Small tables with named rows and columns. After each table, cells are looked up by row and column.

Metof =
,Foguki,Kefa,Biku,Kimez,Sudil,Rubiko
Luris,116,84,140,146,143,147
Pebud,161,55,158,153,153,143
Teno,132,183,108,137,97,98
Pur,146,69,161,126,166,158
Feguluv,122,81,149,123,161,163
Puzage,143,66,153,155,152,148
Pif,153,67,161,126,166,154
Konen,101,194,100,134,97,111
Gobe,141,67,154,154,152,148
Rifakod,153,164,128,116,124,118
Kizez,155,59,156,155,153,145

What is the Biku of Luris in Metof?
140
What is the Kimez of Feguluv in Metof?
123
What is the Sudil of Luris in Metof?
143
What is the Kefa of Luris in Metof?
84
What is the Foguki of Pif in Metof?
153
What is the Sudil of Puzage in Metof?
152
What is the Foguki of Luris in Metof?
116
What is the Kefa of Puzage in Metof?
66
What is the Biku of Kizez in Metof?
156
What is the Sudil of Pur in Metof?
166
What is the Rubiko of Pif in Metof?
154
What is the Rubiko of Rifakod in Metof?
118
What is the Kimez of Pif in Metof?
126
What is the Kimez of Puzage in Metof?
155
Row with the largest Foguki: Pebud

Doz
|  | Vad | Vures | Bop | Goz | Das | Nemoba | Bet | Puz |
|---|---|---|---|---|---|---|---|---|
| Karu | 106 | 106 | 118 | 126 | 119 | 115 | 113 | 221 |
| Pugufom | 120 | 108 | 121 | 112 | 114 | 107 | 118 | 228 |
| Tud | 110 | 113 | 117 | 121 | 118 | 118 | 108 | 5 |
| Nedimel | 110 | 123 | 108 | 118 | 113 | 125 | 113 | 2 |
| Lapuno | 105 | 116 | 109 | 124 | 111 | 123 | 117 | 223 |
| Tefuz | 111 | 111 | 119 | 120 | 123 | 114 | 108 | 5 |
| Ramuki | 117 | 123 | 107 | 109 | 106 | 119 | 124 | 222 |

Vad of Nedimel: 110
Nemoba of Pugufom: 107
Vad of Tud: 110
Das of Tud: 118
Bop of Ramuki: 107
Vad of Ramuki: 117
Bop of Nedimel: 108
Vad of Karu: 106

Table Pul
,Kig,Neb,Fum,Pevi,Der,Bevep,Fiki,Ruma,Pekota,Vusute
Tupug,78,141,217,105,99,174,103,132,98,191
Romugul,103,134,220,5,184,193,27,182,199,114
Favi,71,88,232,74,146,192,27,175,137,193
Doz,86,108,230,35,164,194,19,187,166,156
Vilo,62,77,230,116,132,187,49,152,113,219
Bot,80,138,217,134,85,171,125,124,92,194

Neb of Favi = 88
Fiki of Tupug = 103
Pekota of Romugul = 199
Fum of Favi = 232
Ruma of Vilo = 152
Der of Romugul = 184
Vusute of Vilo = 219
Fum of Bot = 217
Fiki of Doz = 19
Ruma of Bot = 124
Der of Bot = 85
Pekota of Favi = 137
Pevi of Romugul = 5
Fiki of Bot = 125
Fiki of Vilo = 49

Bodosas.tsv
	Zisivap	Pudepeb	Mep	Keze	Viguvo	Favav	Lalo
Labus	137	126	142	133	140	126	130
Vusa	230	136	192	60	220	62	56
Tok	56	131	86	192	63	191	198
Bezes	137	126	142	133	140	126	130
Nad	52	131	84	195	59	194	201
Navuk	163	134	152	111	159	111	112
Sasav	190	134	168	91	184	91	89
Gor	137	126	142	133	140	126	130
Zado	83	131	104	173	89	171	173
Pori	227	135	191	63	218	64	59
Zut	226	135	190	64	216	65	60
Dok	233	136	194	58	222	60	54

What is the Pudepeb of Sasav in Bodosas? 134
What is the Zisivap of Sasav in Bodosas? 190
What is the Viguvo of Gor in Bodosas? 140
What is the Mep of Vusa in Bodosas? 192
What is the Favav of Bezes in Bodosas? 126
What is the Keze of Pori in Bodosas? 63

Table Gunafip
         Sugo  Lifis  Murul  Putu
Zelor    73.3   72.0   76.0  40.1
Bil      74.3   73.0   76.2  43.3
Suk      74.7   73.4   76.6  43.6
Les       9.8   11.2    7.8  42.3
Mavizi    9.4   10.8    7.8  40.9
Bebom    73.9   72.6   76.3  41.1
Fenekep  10.5   11.8    8.2  42.8
Kip      74.0   72.6   76.5  40.6
Mos      73.3   71.9   75.8  41.4
Vezur    11.6   13.0    8.8  45.2
Zite     74.0   72.7   76.3  42.2

Les, Murul => 7.8
Zelor, Lifis => 72.0
Mavizi, Murul => 7.8
Bebom, Sugo => 73.9
Mos, Lifis => 71.9
Suk, Murul => 76.6
Zelor, Putu => 40.1
Vezur, Lifis => 13.0
Which row has the largest Putu? Vezur

Gunub =
,Mazet,Sor,Vimuv,Vupen,Sidi,Pup,Lati,Begopi,Sirapa
Gan,173,222,99,165,187,189,152,163,133
Sif,139,133,87,125,169,214,162,117,150
Ripun,179,136,96,113,112,175,143,144,166
Lal,132,132,181,164,128,161,156,187,146
Balona,119,237,147,147,167,168,157,184,180
Pusof,152,60,179,96,184,126,165,168,136

Ripun, Mazet -> 179
Ripun, Sor -> 136
Gan, Sidi -> 187
Balona, Vimuv -> 147
Pusof, Pup -> 126
Pusof, Sidi -> 184
Gan, Mazet -> 173
Row with the largest Vupen: Gan

Table Mebuv
fields: Vas, Pefalun, Lobabi, Sivugi, Sif
Tet: [206, 134, 216, 85, 56]
Lev: [174, 182, 74, 107, 157]
Bep: [65, 82, 109, 112, 209]
Peb: [140, 65, 96, 170, 49]
Ritaru: [148, 88, 84, 139, 79]
Vubu: [152, 157, 55, 166, 158]
Lufen: [126, 65, 145, 74, 182]
Bekef: [158, 146, 103, 200, 214]
Tev: [200, 146, 110, 100, 91]
Luve: [124, 135, 168, 182, 178]
Fode: [139, 215, 214, 133, 133]

What is the Sivugi of Luve in Mebuv?
182
What is the Sivugi of Bep in Mebuv?
112
What is the Pefalun of Fode in Mebuv?
215
What is the Sif of Bekef in Mebuv?
214
What is the Sivugi of Vubu in Mebuv?
166
What is the Vas of Tev in Mebuv?
200

